Here is a tiny trained network, its code and every weight. The questions are about switching its units off for an input and a class, where a switched-off unit gives its printed mean instead of its output.

import numpy as np


def w(rows, s, z=0):
    codes = np.array(rows[::2]) - 128.0
    scale = np.full(codes.shape[1], s)
    scale[-1] = z or s
    return codes * scale


def f(y):
    return np.maximum(y, 0)


def log_softmax(a):
    a = a - a.max(-1, keepdims=True)
    return a - np.log(np.exp(a).sum(-1, keepdims=True))


def net(x, mask):
    res = np.array(x, float).reshape(1, 3) / 4 @ E
    y = f(res @ A[0][:, :-1].T + A[0][:, -1])
    res = res + np.where(mask, y, B[0][:, -1]) @ B[0][:, :-1]
    return log_softmax(res[-1] @ U[:, :-1].T + U[:, -1])


A, B = {}, {}
E = w([
[65,180,213,141,192],'x0',
[85,3,177,182,83],'x1',
[120,119,158,36,38],'x2',
],0.014)
A[0] = w([
[118,71,87,249,204,49],'neuron 0',
[82,120,79,127,173,99],'neuron 1',
[58,137,215,156,145,106],'neuron 2',
[162,156,127,181,153,54],'neuron 3',
[67,158,205,118,134,21],'neuron 4',
[185,71,60,148,74,39],'neuron 5',
[150,163,185,57,54,4],'neuron 6',
[103,177,91,74,164,3],'neuron 7',
[54,54,158,31,93,198],'neuron 8',
[59,45,182,198,80,28],'neuron 9',
],0.015,0.011)
B[0] = w([
[86,104,106,189,166,218],'neuron 0',
[107,136,153,155,139,147],'neuron 1',
[142,90,208,115,89,206],'neuron 2',
[147,114,106,199,107,152],'neuron 3',
[187,88,168,182,104,171],'neuron 4',
[175,67,202,118,66,205],'neuron 5',
[120,107,73,240,151,185],'neuron 6',
[142,187,99,128,44,163],'neuron 7',
[81,86,91,166,170,252],'neuron 8',
[145,254,57,88,83,236],'neuron 9',
],0.017,0.019)
U = w([
[140,243,63,109,66,133],'0',
[81,102,89,180,192,81],'1',
[177,91,215,126,74,95],'2',
[71,118,125,79,191,253],'3',
[99,166,132,11,170,103],'4',
],0.012,0.028)

Each question gives the input, the list of numbers given to net, and the class t.
The units are the neurons (one row each of A and B). Each row of codes is followed by its name. A weight is (code - 128) times the scale printed after its matrix; where a second scale follows, it is the last column's (A, B and U).
mask holds one flag per neuron, in row order. A switched-off neuron (its flag False) gives its mean, the last column of its row in B, instead of its output. The means were averaged over made-up inputs and are rounded, as every weight is.
A unit's drop is (log p(t) with every unit on - log p(t) with that unit switched off) / (log p(t) with every unit on - log p(t) with every unit switched off).
The circuit of an input: a set's keep is (log p(t) with only the set's units on - log p(t) with every unit switched off) / (log p(t) with every unit on - log p(t) with every unit switched off). Starting from all 10 units, units are removed one at a time, each time the one whose removal leaves the highest keep (on an exact tie, the one counted first), for as long as the keep stays at least 0.8.
units of the circuit, in order: the units of the circuit, biggest drop first
unit that matters most: the unit with the biggest drop
top k neurons: the k neurons with the biggest drops, biggest first
drop when u is switched off: that unit's drop, to one decimal
input [8,-3,-6], class 2: units of the circuit, in order => neuron 2
input [-3,2,1], class 3: units of the circuit, in order => neuron 2; neuron 4; neuron 9; neuron 6
input [-1,0,-2], class 3: top 4 neurons => neuron 9; neuron 6; neuron 8; neuron 5
input [-4,-3,3], class 2: top 2 neurons => neuron 9; neuron 0
input [-6,5,-4], class 2: top 2 neurons => neuron 5; neuron 8
input [4,5,1], class 0: top 2 neurons => neuron 9; neuron 5
input [-6,-2,6], class 1: top 3 neurons => neuron 6; neuron 8; neuron 2
input [3,-2,1], class 3: top 2 neurons => neuron 9; neuron 5
input [-5,5,-2], class 0: top 3 neurons => neuron 9; neuron 2; neuron 4
input [4,3,5], class 1: top 4 neurons => neuron 8; neuron 5; neuron 6; neuron 4
input [-4,-3,-3], class 2: top 4 neurons => neuron 9; neuron 8; neuron 0; neuron 6
input [-5,5,6], class 1: top 4 neurons => neuron 8; neuron 6; neuron 7; neuron 2
input [4,4,6], class 1: drop when neuron 8 is switched off => 3.0
input [0,3,8], class 1: unit that matters most => neuron 8
input [-4,8,-4], class 0: drop when neuron 9 is switched off => 2.4
input [-6,-2,-3], class 2: drop when neuron 9 is switched off => 0.5
